Below is a small trained network, with its code and all its weights. Each question gives an input and a class and asks what happens when units are switched off, that is, made to give their printed mean instead of their output.

import numpy as np


def w(rows, s, z=0):
    codes = np.array(rows[::2]) - 128.0
    scale = np.full(codes.shape[1], s)
    scale[-1] = z or s
    return codes * scale


def f(y):
    return y / 2 * (1 + np.tanh(0.7978845608 * (y + 0.044715 * y**3)))


def log_softmax(a):
    a = a - a.max(-1, keepdims=True)
    return a - np.log(np.exp(a).sum(-1, keepdims=True))


def net(x, mask):
    res = np.array(x, float).reshape(1, 5) / 4 @ E
    y = f(res @ A[0][:, :-1].T + A[0][:, -1])
    res = res + np.where(mask, y, B[0][:, -1]) @ B[0][:, :-1]
    return log_softmax(res[-1] @ U[:, :-1].T + U[:, -1])


A, B = {}, {}
E = w([
[81,134,98,72,117,249],'x0',
[167,21,89,36,126,122],'x1',
[137,36,208,173,23,113],'x2',
[178,193,88,182,60,143],'x3',
[37,124,118,113,114,60],'x4',
],0.011)
A[0] = w([
[104,106,40,26,85,193,184],'n0',
[188,59,162,182,78,147,122],'n1',
[173,115,176,127,151,74,115],'n2',
[143,178,80,156,128,215,216],'n3',
[80,97,142,71,206,155,255],'n4',
[137,81,161,89,185,142,223],'n5',
[82,151,85,156,165,122,103],'n6',
[52,133,188,171,111,75,126],'n7',
[133,152,106,165,79,79,85],'n8',
[250,152,108,79,143,168,192],'n9',
[53,181,158,177,104,239,172],'n10',
[124,101,71,42,116,200,156],'n11',
[86,173,138,172,109,173,64],'n12',
[184,64,157,160,66,153,191],'n13',
[96,178,74,73,165,94,160],'n14',
],0.014,0.006)
B[0] = w([
[187,9,107,76,160,141,249],'n0',
[142,195,171,63,114,100,220],'n1',
[125,75,125,135,136,129,181],'n2',
[109,152,115,151,209,158,237],'n3',
[148,82,180,146,137,135,223],'n4',
[107,120,183,222,178,170,196],'n5',
[139,145,165,118,87,106,172],'n6',
[141,106,87,78,135,88,191],'n7',
[178,113,122,164,103,127,165],'n8',
[177,143,89,108,190,139,239],'n9',
[51,122,138,128,189,126,220],'n10',
[165,14,109,53,101,173,230],'n11',
[82,151,117,132,159,141,171],'n12',
[145,192,190,100,145,109,227],'n13',
[161,96,147,169,124,105,216],'n14',
],0.014,0.017)
U = w([
[174,117,93,169,27,74,40],'0',
[71,103,186,199,151,141,111],'1',
[59,157,123,96,153,122,173],'2',
[188,215,156,167,170,136,73],'3',
[133,150,125,111,81,196,19],'4',
[205,76,86,119,168,149,253],'5',
[203,130,249,98,89,106,180],'6',
[132,142,75,116,97,162,7],'7',
],0.012,0.0034)

Each question gives the input, the list of numbers given to net, and the class t.
The units are the neurons (one row each of A and B). Each row of codes is followed by its name. A weight is (code - 128) times the scale printed after its matrix; where a second scale follows, it is the last column's (A, B and U).
mask holds one flag per neuron, in row order. A switched-off neuron (its flag False) gives its mean, the last column of its row in B, instead of its output. The means were averaged over made-up inputs and are rounded, as every weight is.
A unit's drop is (log p(t) with every unit on - log p(t) with that unit switched off) / (log p(t) with every unit on - log p(t) with every unit switched off).
The circuit of an input: a set's keep is (log p(t) with only the set's units on - log p(t) with every unit switched off) / (log p(t) with every unit on - log p(t) with every unit switched off). Starting from the 12 units with the biggest drops (on a tie, the unit counted first), units are removed one at a time, each time the one whose removal leaves the highest keep (on an exact tie, the one counted first), for as long as the keep stays at least 0.8.
units of the circuit, in order: the units of the circuit, biggest drop first
unit that matters most: the unit with the biggest drop
k most important neurons: the k neurons with the biggest drops, biggest first
drop of u: that unit's drop, to one decimal
input [-6,6,-3,7,-6], class 3: units of the circuit, in order : (n0 n11)
input [3,-5,-1,0,-7], class 3: units of the circuit, in order : (n0)
input [-2,1,2,0,-6], class 3: units of the circuit, in order : (n11 n0)
input [-1,-1,1,-4,-5], class 6: 2 most important neurons : (n3 n10)
input [3,-5,7,5,-2], class 3: 2 most important neurons : (n13 n11)
input [-5,-6,4,-8,8], class 0: 2 most important neurons : (n0 n7)
input [-1,-4,-6,1,-6], class 3: 2 most important neurons : (n0 n11)
input [4,-8,-2,2,1], class 2: 2 most important neurons : (n5 n4)
input [1,8,4,5,-4], class 6: 2 most important neurons : (n13 n1)
input [6,-4,0,0,3], class 1: 2 most important neurons : (n10 n1)
input [7,-8,-2,5,3], class 2: 3 most important neurons : (n5 n4 n12)
input [-7,-7,-6,-4,-3], class 3: 4 most important neurons : (n0 n11 n4 n1)
input [6,-7,-6,2,-8], class 2: 2 most important neurons : (n10 n12)
input [3,-8,4,0,5], class 2: unit that matters most : n7
input [1,-4,-3,5,4], class 1: drop of n13 : 0.1
input [-1,-6,5,7,8], class 2: drop of n12 : 0.2
input [-4,-2,-5,-6,8], class 6: drop of n10 : 0.2
input [8,-5,-3,7,5], class 1: 2 most important neurons : (n10 n1)
